Below are the code and all the weights of a small trained network. Each question names an input and a target symbol and asks about switching units off, where a switched-off unit gives its printed mean instead of its output.

import numpy as np


def w(rows, s, z=0):
    codes = np.array(rows[::2]) - 128.0
    scale = np.full(codes.shape[1], s)
    scale[-1] = z or s
    return codes * scale


def f(y):
    return np.maximum(y, 0)


def softmax(a):
    e = np.exp(a - a.max(-1, keepdims=True))
    return e / e.sum(-1, keepdims=True)


def log_softmax(a):
    a = a - a.max(-1, keepdims=True)
    return a - np.log(np.exp(a).sum(-1, keepdims=True))


def net(x, mask):
    ids = ['αβγδεζλμξτφ'.index(c) for c in x.split()]
    T = len(ids)
    res = E[ids] + P[:T]
    q, k, v = (res @ M[0].T for M in (Q, K, V))
    z = softmax(np.where(np.tri(T) > 0, q @ k.T / 2**0.5, -1e9)) @ v
    res = res + np.where(mask[0], z, O[0][:, -1]) @ O[0][:, :-1]
    y = f(res @ A[0][:, :-1].T + A[0][:, -1])
    res = res + np.where(mask[1:25], y, B[0][:, -1]) @ B[0][:, :-1]
    return log_softmax(res[-1] @ U[:, :-1].T + U[:, -1])


Q, K, V, O, A, B = {}, {}, {}, {}, {}, {}
E = w([
[109,8,150,79],'α',
[187,75,141,185],'β',
[84,126,84,166],'γ',
[87,91,216,128],'δ',
[167,138,119,66],'ε',
[155,142,116,78],'ζ',
[116,160,242,194],'λ',
[133,237,166,136],'μ',
[61,135,113,43],'ξ',
[161,139,131,76],'τ',
[208,138,181,109],'φ',
],0.018)
P = w([
[254,121,21,130],'0',
[124,151,157,151],'1',
[120,141,163,135],'2',
[122,138,158,130],'3',
[122,133,170,126],'4',
[125,117,170,121],'5',
],0.0087)
Q[0] = w([
[171,230,81,29],'H1',
[255,135,24,184],'H1',
],0.0087)
K[0] = w([
[130,106,211,204],'H1',
[11,140,226,81],'H1',
],0.013)
V[0] = w([
[113,217,254,44],'H1',
[33,219,41,6],'H1',
],0.0045)
O[0] = w([
[159,124,255,44,121],'H1',
[22,167,130,119,8],'H1',
],0.0066,0.0016)
A[0] = w([
[36,199,105,161,182],'N1',
[83,192,164,122,22],'N2',
[112,164,105,60,195],'N3',
[175,121,159,128,172],'N4',
[72,81,147,194,115],'N5',
[139,155,75,87,47],'N6',
[121,99,114,158,133],'N7',
[188,68,158,153,188],'N8',
[141,124,82,180,38],'N9',
[101,100,177,132,73],'N10',
[100,70,104,224,114],'N11',
[152,219,109,127,54],'N12',
[153,131,3,124,47],'N13',
[159,109,189,175,141],'N14',
[148,105,223,120,71],'N15',
[126,204,121,119,165],'N16',
[155,72,128,114,176],'N17',
[152,220,99,119,136],'N18',
[205,190,131,164,9],'N19',
[193,78,135,172,91],'N20',
[178,77,98,129,115],'N21',
[154,53,79,116,38],'N22',
[205,83,94,86,134],'N23',
[162,175,126,222,79],'N24',
],0.015,0.011)
B[0] = w([
[119,107,153,201,175],'N1',
[119,23,85,148,138],'N2',
[213,57,100,183,189],'N3',
[102,127,159,64,219],'N4',
[205,132,166,199,170],'N5',
[169,72,108,119,135],'N6',
[123,152,97,169,148],'N7',
[80,216,69,107,254],'N8',
[236,42,190,192,133],'N9',
[194,54,159,26,145],'N10',
[89,236,169,151,171],'N11',
[70,61,72,189,134],'N12',
[120,68,220,158,149],'N13',
[142,175,49,153,214],'N14',
[97,60,99,88,192],'N15',
[124,132,216,88,164],'N16',
[91,87,106,193,207],'N17',
[98,91,224,89,156],'N18',
[93,103,6,103,145],'N19',
[155,75,43,131,184],'N20',
[35,99,170,56,173],'N21',
[133,246,24,111,143],'N22',
[157,206,212,148,209],'N23',
[81,78,99,34,158],'N24',
],0.011,0.013)
U = w([
[35,155,166,139,43],'α',
[229,178,20,183,162],'β',
[90,155,175,204,90],'γ',
[73,86,112,104,137],'δ',
[78,93,132,134,108],'ε',
[152,177,225,82,241],'ζ',
[112,42,62,77,72],'λ',
[2,31,154,60,2],'μ',
[162,38,89,169,225],'ξ',
[75,88,132,128,142],'τ',
[136,136,127,20,188],'φ',
],0.0094,0.0087)

Each question gives the input, a string of symbols that net reads in full, and the target symbol t.
The units are the heads (2 rows each of Q, K, V and O) and the neurons (one row each of A and B). Each row of codes is followed by its name. A weight is (code - 128) times the scale printed after its matrix; where a second scale follows, it is the last column's (O, A, B and U).
mask holds one flag per unit, heads first, then neurons. A switched-off unit (its flag False) gives its mean, the last column of its rows in O or B, instead of its output. The means were averaged over made-up inputs and are rounded, as every weight is.
A unit's drop is (log p(t) with every unit on - log p(t) with that unit switched off) / (log p(t) with every unit on - log p(t) with every unit switched off).
The circuit of an input: a set's keep is (log p(t) with only the set's units on - log p(t) with every unit switched off) / (log p(t) with every unit on - log p(t) with every unit switched off). Starting from the 12 units with the biggest drops (on a tie, the unit counted first), units are removed one at a time, each time the one whose removal leaves the highest keep (on an exact tie, the one counted first), for as long as the keep stays at least 0.8.
circuit, biggest first: the units of the circuit, biggest drop first
most important unit: the unit with the biggest drop
top k neurons: the k neurons with the biggest drops, biggest first
drop of u: that unit's drop, to one decimal
input β δ μ γ μ ζ, target ζ: top 2 neurons -> (N20 N23)
input γ δ γ ξ γ δ, target γ: circuit, biggest first -> (H1 N11 N5)
input ξ φ ξ τ λ, target ξ: most important unit -> H1
input γ β β τ ξ α, target γ: top 3 neurons -> (N11 N14 N5)
input ζ α β ξ τ, target ζ: top 2 neurons -> (N23 N15)
input ξ φ α, target ξ: top 3 neurons -> (N5 N4 N21)
input ξ τ β β γ ε, target ζ: top 3 neurons -> (N23 N15 N14)
input ε δ λ ξ ζ, target ζ: top 2 neurons -> (N23 N20)
input τ τ φ, target φ: top 2 neurons -> (N4 N15)
input ξ β λ, target ξ: top 2 neurons -> (N2 N5)
input β τ μ λ β ξ, target ξ: drop of N8 -> 0.2
input γ λ μ δ, target γ: drop of N5 -> 0.1
input β β ξ ξ δ ε, target ζ: drop of N14 -> 0.1
input ζ ξ ξ μ, target μ: most important unit -> N18
